Here is a tiny trained network, its code and every weight. The questions are about switching its units off for an input and a class, where a switched-off unit gives its printed mean instead of its output.

import numpy as np


def w(rows, s, z=0):
    codes = np.array(rows[::2]) - 128.0
    scale = np.full(codes.shape[1], s)
    scale[-1] = z or s
    return codes * scale


def norm(h):
    return h / np.sqrt((h * h).mean(-1, keepdims=True) + 1e-5)


def f(y):
    return np.maximum(y, 0)


def log_softmax(a):
    a = a - a.max(-1, keepdims=True)
    return a - np.log(np.exp(a).sum(-1, keepdims=True))


def net(x, mask):
    res = np.array(x, float).reshape(1, 8) / 4 @ E
    u = 0
    for l in range(4):
        y = f(norm(res) @ A[l][:, :-1].T + A[l][:, -1])
        res = res + np.where(mask[u : u + 9], y, B[l][:, -1]) @ B[l][:, :-1]
        u += 9
    return log_softmax(norm(res)[-1] @ U[:, :-1].T + U[:, -1])


A, B = {}, {}
E = w([
[126,130,127],'x0',
[131,133,121],'x1',
[84,19,30],'x2',
[117,184,2],'x3',
[130,127,128],'x4',
[128,131,127],'x5',
[122,128,132],'x6',
[202,58,151],'x7',
],0.0046)
A[0] = w([
[128,236,76,143],'0.n0',
[104,203,176,157],'0.n1',
[183,25,171,124],'0.n2',
[80,68,100,187],'0.n3',
[111,197,111,2],'0.n4',
[47,104,102,72],'0.n5',
[138,211,163,168],'0.n6',
[253,43,51,171],'0.n7',
[136,30,95,97],'0.n8',
],0.0072,0.0023)
B[0] = w([
[83,160,146,240],'0.n0',
[119,50,121,222],'0.n1',
[63,113,137,231],'0.n2',
[124,30,96,218],'0.n3',
[116,105,107,159],'0.n4',
[179,141,1,181],'0.n5',
[72,196,187,229],'0.n6',
[113,178,174,254],'0.n7',
[66,120,116,209],'0.n8',
],0.0066,0.0037)
A[1] = w([
[100,150,163,149],'1.n0',
[164,119,176,2],'1.n1',
[140,167,110,102],'1.n2',
[136,180,190,142],'1.n3',
[163,143,254,69],'1.n4',
[153,128,155,86],'1.n5',
[128,115,195,144],'1.n6',
[133,216,139,125],'1.n7',
[148,128,146,42],'1.n8',
],0.011,0.0017)
B[1] = w([
[93,78,143,202],'1.n0',
[191,40,34,153],'1.n1',
[142,88,149,152],'1.n2',
[185,176,105,225],'1.n3',
[200,178,52,254],'1.n4',
[207,175,2,145],'1.n5',
[202,178,141,207],'1.n6',
[88,115,233,210],'1.n7',
[97,57,65,134],'1.n8',
],0.005,0.0056)
A[2] = w([
[131,218,70,115],'2.n0',
[172,101,49,218],'2.n1',
[105,1,180,173],'2.n2',
[80,73,33,165],'2.n3',
[27,236,133,4],'2.n4',
[39,120,184,194],'2.n5',
[55,27,241,183],'2.n6',
[102,130,200,125],'2.n7',
[101,185,183,150],'2.n8',
],0.0067,0.0026)
B[2] = w([
[94,108,119,200],'2.n0',
[171,115,160,212],'2.n1',
[81,86,210,213],'2.n2',
[187,81,131,253],'2.n3',
[117,111,123,206],'2.n4',
[146,40,195,225],'2.n5',
[94,121,254,224],'2.n6',
[171,141,168,174],'2.n7',
[202,140,190,207],'2.n8',
],0.0056,0.0041)
A[3] = w([
[123,254,150,139],'3.n0',
[213,180,85,88],'3.n1',
[128,162,196,98],'3.n2',
[152,82,134,5],'3.n3',
[188,69,99,181],'3.n4',
[34,213,164,147],'3.n5',
[167,206,146,194],'3.n6',
[252,104,90,10],'3.n7',
[220,115,229,114],'3.n8',
],0.0071,0.0021)
B[3] = w([
[3,158,100,205],'3.n0',
[147,75,193,179],'3.n1',
[129,96,102,192],'3.n2',
[88,184,212,136],'3.n3',
[178,110,142,187],'3.n4',
[118,82,177,184],'3.n5',
[108,136,91,211],'3.n6',
[115,62,167,176],'3.n7',
[88,247,42,255],'3.n8',
],0.0055,0.0051)
U = w([
[141,217,159,201],'0',
[66,122,172,234],'1',
[134,26,125,187],'2',
[105,92,14,3],'3',
[247,169,136,12],'4',
],0.014,0.0029)

Each question gives the input, the list of numbers given to net, and the class t.
The units are the neurons (one row each of A and B). Each row of codes is followed by its name. A weight is (code - 128) times the scale printed after its matrix; where a second scale follows, it is the last column's (A, B and U).
mask holds one flag per neuron, layer by layer. A switched-off neuron (its flag False) gives its mean, the last column of its row in B, instead of its output. The means were averaged over made-up inputs and are rounded, as every weight is.
A unit's drop is (log p(t) with every unit on - log p(t) with that unit switched off) / (log p(t) with every unit on - log p(t) with every unit switched off).
The circuit of an input: a set's keep is (log p(t) with only the set's units on - log p(t) with every unit switched off) / (log p(t) with every unit on - log p(t) with every unit switched off). Starting from the 12 units with the biggest drops (on a tie, the unit counted first), units are removed one at a time, each time the one whose removal leaves the highest keep (on an exact tie, the one counted first), for as long as the keep stays at least 0.8.
circuit, biggest first: the units of the circuit, biggest drop first
most important unit: the unit with the biggest drop
k most important neurons: the k neurons with the biggest drops, biggest first
top k neurons in layer l: the k neurons of layer l with the biggest drops, biggest first
drop of u: that unit's drop, to one decimal
input [2,1,0,6,8,-4,-3,0], class 1: most important unit : 0.n0
input [-2,7,-1,-2,1,-4,-8,1], class 4: 3 most important neurons : 0.n8, 0.n0, 1.n4
input [-8,6,5,-1,5,-8,1,6], class 1: circuit, biggest first : 0.n7, 2.n6
input [-3,3,6,-3,4,-5,7,5], class 1: 2 most important neurons : 2.n6, 0.n7
input [-1,-4,1,2,-7,5,3,-6], class 3: 2 most important neurons : 0.n5, 0.n7
input [8,3,-1,0,-6,-4,7,8], class 4: 4 most important neurons : 0.n6, 0.n0, 1.n4, 1.n1
input [2,-3,-8,-6,8,0,-5,6], class 4: 2 most important neurons : 1.n1, 1.n4
input [-8,-1,0,-2,-4,-2,-2,-2], class 0: 3 most important neurons : 0.n3, 0.n8, 0.n5
input [3,6,0,2,-7,-8,5,8], class 0: top 3 neurons in layer 0 : 0.n7, 0.n2, 0.n8
input [-4,-2,3,8,-1,1,-3,3], class 2: 3 most important neurons : 3.n8, 2.n3, 0.n6
input [2,0,0,2,7,4,-2,8], class 0: top 2 neurons in layer 2 : 2.n3, 2.n5
input [-3,-1,-2,2,-7,-1,-4,4], class 0: 2 most important neurons : 0.n7, 3.n0
input [0,-8,-7,-8,1,0,-6,8], class 4: 2 most important neurons : 1.n4, 1.n1
input [8,1,1,1,0,-6,7,-2], class 3: circuit, biggest first : 0.n5
input [-1,-8,3,-5,5,6,-4,8], class 1: 2 most important neurons : 0.n2, 2.n6
input [5,1,-6,-6,6,-3,5,4], class 4: 2 most important neurons : 1.n1, 1.n4
input [8,-8,4,0,4,-7,0,4], class 1: 3 most important neurons : 0.n7, 2.n6, 1.n4
input [-5,-4,0,-6,0,1,-8,2], class 4: top 3 neurons in layer 1 : 1.n4, 1.n6, 1.n7
input [7,3,6,-3,-7,6,0,5], class 1: top 2 neurons in layer 2 : 2.n6, 2.n2
input [0,7,6,-7,-5,8,5,7], class 1: most important unit : 2.n6
input [-6,-1,-1,7,-3,-6,-4,0], class 1: drop of 0.n3 : 0.1
input [2,-6,-2,-7,0,-5,0,8], class 4: drop of 1.n4 : 0.2
input [-4,1,4,-2,7,8,8,4], class 1: drop of 2.n6 : 0.2
